Below are the code and all the weights of a small trained network. Each question names an input and a class and asks about switching units off, where a switched-off unit gives its printed mean instead of its output.

import numpy as np


def w(rows, s, z=0):
    codes = np.array(rows[::2]) - 128.0
    scale = np.full(codes.shape[1], s)
    scale[-1] = z or s
    return codes * scale


def norm(h):
    return h / np.sqrt((h * h).mean(-1, keepdims=True) + 1e-5)


def f(y):
    return y / 2 * (1 + np.tanh(0.7978845608 * (y + 0.044715 * y**3)))


def log_softmax(a):
    a = a - a.max(-1, keepdims=True)
    return a - np.log(np.exp(a).sum(-1, keepdims=True))


def net(x, mask):
    res = np.array(x, float).reshape(1, 7) / 4 @ E
    u = 0
    for l in range(4):
        y = f(norm(res) @ A[l][:, :-1].T + A[l][:, -1])
        res = res + np.where(mask[u : u + 5], y, B[l][:, -1]) @ B[l][:, :-1]
        u += 5
    return log_softmax(norm(res)[-1] @ U[:, :-1].T + U[:, -1])


A, B = {}, {}
E = w([
[134,122,126,126,122,127,128,129,122,129],'x0',
[143,130,169,225,210,107,1,57,84,204],'x1',
[130,126,129,126,128,124,126,126,127,129],'x2',
[127,123,138,115,129,117,119,123,128,146],'x3',
[130,169,90,44,205,179,128,109,45,98],'x4',
[121,32,69,169,226,117,208,166,150,149],'x5',
[139,117,98,150,102,152,147,108,106,89],'x6',
],0.0075)
A[0] = w([
[112,152,178,80,149,141,107,147,125,151,156],'0.n0',
[151,99,96,146,102,102,241,175,162,104,179],'0.n1',
[131,88,92,199,184,142,198,122,136,205,155],'0.n2',
[192,113,80,117,183,108,2,100,135,82,70],'0.n3',
[86,97,206,176,153,117,69,107,32,90,4],'0.n4',
],0.0054,0.0022)
B[0] = w([
[132,105,75,146,67,163,169,101,71,92,151],'0.n0',
[119,164,158,77,133,110,111,141,188,254,253],'0.n1',
[131,86,132,149,166,128,143,124,117,115,228],'0.n2',
[48,147,86,159,217,140,121,158,132,107,181],'0.n3',
[121,152,89,141,116,89,114,173,86,159,174],'0.n4',
],0.0095,0.0044)
A[1] = w([
[127,226,78,180,94,106,67,144,115,135,37],'1.n0',
[103,107,172,254,87,101,98,131,117,146,14],'1.n1',
[104,105,143,159,109,119,129,199,88,62,76],'1.n2',
[151,61,221,168,30,148,136,179,217,114,250],'1.n3',
[153,63,124,98,70,118,151,114,199,72,164],'1.n4',
],0.0075,0.0019)
B[1] = w([
[139,176,100,113,94,158,84,119,133,191,180],'1.n0',
[194,135,93,109,129,119,147,120,248,122,194],'1.n1',
[68,148,96,128,102,96,140,125,152,91,118],'1.n2',
[46,162,103,157,116,123,105,109,84,125,253],'1.n3',
[95,144,111,117,166,89,110,143,81,134,183],'1.n4',
],0.013,0.0061)
A[2] = w([
[70,134,178,165,181,54,127,178,104,103,73],'2.n0',
[141,71,160,56,131,203,168,167,136,90,1],'2.n1',
[71,202,137,89,101,121,108,84,83,52,86],'2.n2',
[247,181,124,249,91,2,147,200,212,188,190],'2.n3',
[100,224,188,61,21,154,125,105,129,73,151],'2.n4',
],0.0066,0.002)
B[2] = w([
[16,212,82,173,150,77,175,113,154,141,160],'2.n0',
[133,205,109,82,87,100,207,135,188,65,148],'2.n1',
[254,156,221,172,86,66,208,239,185,181,225],'2.n2',
[110,42,204,55,14,174,143,30,99,30,244],'2.n3',
[178,46,240,241,153,39,109,123,130,77,255],'2.n4',
],0.0063,0.0053)
A[3] = w([
[158,202,83,57,91,162,34,120,146,127,214],'3.n0',
[137,92,100,197,161,154,110,64,166,69,93],'3.n1',
[21,144,36,45,158,142,189,127,124,134,131],'3.n2',
[254,201,135,81,194,142,148,187,132,175,252],'3.n3',
[170,169,91,238,205,192,80,166,30,192,60],'3.n4',
],0.0087,0.0015)
B[3] = w([
[182,212,10,73,51,240,136,105,231,142,191],'3.n0',
[89,61,249,73,254,118,19,180,143,89,183],'3.n1',
[193,100,74,230,176,181,147,29,118,168,251],'3.n2',
[193,109,185,14,133,190,125,155,97,36,227],'3.n3',
[41,135,21,123,58,72,132,236,31,79,253],'3.n4',
],0.0092,0.0067)
U = w([
[92,236,179,185,87,24,133,155,122,162,162],'0',
[218,100,231,60,107,124,191,195,94,70,191],'1',
[78,84,87,209,156,127,204,49,152,233,128],'2',
[247,113,102,98,214,222,199,76,117,120,102],'3',
[168,143,114,103,66,195,64,41,221,132,235],'4',
[136,193,57,44,56,175,94,198,65,84,8],'5',
[97,30,233,110,216,107,71,110,174,84,96],'6',
[78,82,66,193,224,94,113,183,41,77,124],'7',
],0.015,0.0015)

Each question gives the input, the list of numbers given to net, and the class t.
The units are the neurons (one row each of A and B). Each row of codes is followed by its name. A weight is (code - 128) times the scale printed after its matrix; where a second scale follows, it is the last column's (A, B and U).
mask holds one flag per neuron, layer by layer. A switched-off neuron (its flag False) gives its mean, the last column of its row in B, instead of its output. The means were averaged over made-up inputs and are rounded, as every weight is.
A unit's drop is (log p(t) with every unit on - log p(t) with that unit switched off) / (log p(t) with every unit on - log p(t) with every unit switched off).
The circuit of an input: a set's keep is (log p(t) with only the set's units on - log p(t) with every unit switched off) / (log p(t) with every unit on - log p(t) with every unit switched off). Starting from the 12 units with the biggest drops (on a tie, the unit counted first), units are removed one at a time, each time the one whose removal leaves the highest keep (on an exact tie, the one counted first), for as long as the keep stays at least 0.8.
circuit, biggest first: the units of the circuit, biggest drop first
unit that matters most: the unit with the biggest drop
top k neurons: the k neurons with the biggest drops, biggest first
drop of u: that unit's drop, to one decimal
input [8,1,-2,4,-6,3,-1], class 6: unit that matters most => 1.n1
input [8,2,-5,3,0,-3,-7], class 4: top 2 neurons => [1.n3 1.n1]
input [3,-4,1,-5,3,1,1], class 3: top 2 neurons => [2.n2 3.n2]
input [-1,-7,8,4,2,7,-8], class 3: top 3 neurons => [3.n2 3.n3 1.n3]
input [4,0,-7,-1,2,-5,-7], class 1: circuit, biggest first => [2.n4 1.n3]
input [4,2,3,1,-6,1,-3], class 6: top 2 neurons => [1.n1 3.n1]
input [-5,5,-4,-5,0,6,8], class 6: top 2 neurons => [3.n1 1.n3]
input [5,7,-8,-1,-2,-3,-4], class 4: top 2 neurons => [1.n1 2.n3]
input [-8,0,0,-4,-6,-6,8], class 0: top 3 neurons => [1.n3 2.n4 0.n3]
input [0,-6,7,-8,4,1,7], class 3: top 2 neurons => [3.n2 1.n3]
input [4,-3,2,-2,5,2,7], class 3: drop of 3.n2 => 0.1
input [5,-8,-1,-2,4,-1,5], class 1: drop of 2.n4 => 0.2
input [-3,5,-6,-8,-8,2,-8], class 6: drop of 3.n1 => 0.5
input [-5,-4,1,-2,5,5,-7], class 3: circuit, biggest first => [3.n2]
input [6,-7,2,3,6,-8,6], class 1: drop of 2.n0 => 0.0
